Below are the code and all the weights of a small trained network. Each question names an input and a class and asks about switching units off, where a switched-off unit gives its printed mean instead of its output.

import numpy as np


def w(rows, s, z=0):
    codes = np.array(rows[::2]) - 128.0
    scale = np.full(codes.shape[1], s)
    scale[-1] = z or s
    return codes * scale


def norm(h):
    return h / np.sqrt((h * h).mean(-1, keepdims=True) + 1e-5)


def f(y):
    return np.maximum(y, 0)


def log_softmax(a):
    a = a - a.max(-1, keepdims=True)
    return a - np.log(np.exp(a).sum(-1, keepdims=True))


def net(x, mask):
    res = np.array(x, float).reshape(1, 7) / 4 @ E
    u = 0
    for l in range(2):
        y = f(norm(res) @ A[l][:, :-1].T + A[l][:, -1])
        res = res + np.where(mask[u : u + 3], y, B[l][:, -1]) @ B[l][:, :-1]
        u += 3
    return log_softmax(norm(res)[-1] @ U[:, :-1].T + U[:, -1])


A, B = {}, {}
E = w([
[126,130,128,126,128,124,127,127],'x0',
[101,213,3,106,91,85,177,89],'x1',
[148,60,13,127,189,190,202,69],'x2',
[124,130,132,129,127,128,136,125],'x3',
[89,142,129,171,100,208,101,91],'x4',
[127,128,128,125,128,132,128,128],'x5',
[134,128,126,135,124,123,118,132],'x6',
],0.0033)
A[0] = w([
[193,3,122,126,191,209,175,120,4],'L0N1',
[122,141,41,102,104,143,197,77,55],'L0N2',
[165,101,126,101,146,73,132,157,230],'L0N3',
],0.0036,0.0019)
B[0] = w([
[2,255,39,158,237,1,54,71,253],'L0N1',
[196,129,243,151,78,121,77,117,232],'L0N2',
[155,50,199,115,200,101,134,155,237],'L0N3',
],0.0033,0.0027)
A[1] = w([
[177,156,177,63,93,67,115,214,3],'L1N1',
[195,103,3,101,121,163,224,72,68],'L1N2',
[192,129,141,90,177,44,123,111,255],'L1N3',
],0.0042,0.00089)
B[1] = w([
[139,96,70,126,114,187,190,90,235],'L1N1',
[135,89,253,132,100,158,82,198,227],'L1N2',
[164,117,107,94,115,111,166,171,255],'L1N3',
],0.0067,0.0037)
U = w([
[195,52,195,89,124,123,163,186,222],'0',
[114,123,203,174,78,215,62,111,247],'1',
[145,168,28,80,71,76,218,135,2],'2',
[74,251,89,147,60,114,103,69,172],'3',
[133,102,74,112,249,57,133,128,43],'4',
[63,124,79,184,211,177,84,35,141],'5',
],0.011,0.00071)

Each question gives the input, the list of numbers given to net, and the class t.
The units are the neurons (one row each of A and B). Each row of codes is followed by its name. A weight is (code - 128) times the scale printed after its matrix; where a second scale follows, it is the last column's (A, B and U).
mask holds one flag per neuron, layer by layer. A switched-off neuron (its flag False) gives its mean, the last column of its row in B, instead of its output. The means were averaged over made-up inputs and are rounded, as every weight is.
A unit's drop is (log p(t) with every unit on - log p(t) with that unit switched off) / (log p(t) with every unit on - log p(t) with every unit switched off).
The circuit of an input: a set's keep is (log p(t) with only the set's units on - log p(t) with every unit switched off) / (log p(t) with every unit on - log p(t) with every unit switched off). Starting from all 6 units, units are removed one at a time, each time the one whose removal leaves the highest keep (on an exact tie, the one counted first), for as long as the keep stays at least 0.8.
circuit, biggest first: the units of the circuit, biggest drop first
k most important neurons: the k neurons with the biggest drops, biggest first
drop of u: that unit's drop, to one decimal
input [6,6,8,8,-2,2,-6], class 0: most important neuron => (L1N2)
input [-4,2,-8,1,-6,6,-3], class 2: circuit, biggest first => (L1N2; L1N1)
input [-1,-6,1,-1,0,-2,4], class 4: circuit, biggest first => (L0N1; L1N2)
input [-4,6,1,2,2,2,-2], class 1: circuit, biggest first => (L1N2; L1N3)
input [1,-7,7,4,0,6,-4], class 4: 2 most important neurons => (L0N1; L1N1)
input [-5,8,3,-1,-7,6,3], class 0: circuit, biggest first => (L1N2; L0N1)
input [0,2,-1,-8,7,0,5], class 3: 4 most important neurons => (L1N2; L0N3; L1N1; L0N2)
input [2,0,1,-1,1,5,6], class 5: 3 most important neurons => (L0N3; L1N2; L1N3)
input [8,1,5,-7,7,5,7], class 1: 2 most important neurons => (L1N2; L1N1)
input [7,-2,3,-6,4,8,2], class 5: 2 most important neurons => (L0N1; L1N3)
input [-5,5,6,0,-7,3,-3], class 0: drop of L1N2 => 0.5
input [3,8,3,-5,-1,7,-4], class 0: drop of L1N2 => 0.9
input [6,3,-6,4,-7,0,3], class 2: drop of L1N1 => 0.4
input [8,-8,3,-5,1,6,-8], class 5: circuit, biggest first => (L0N1)
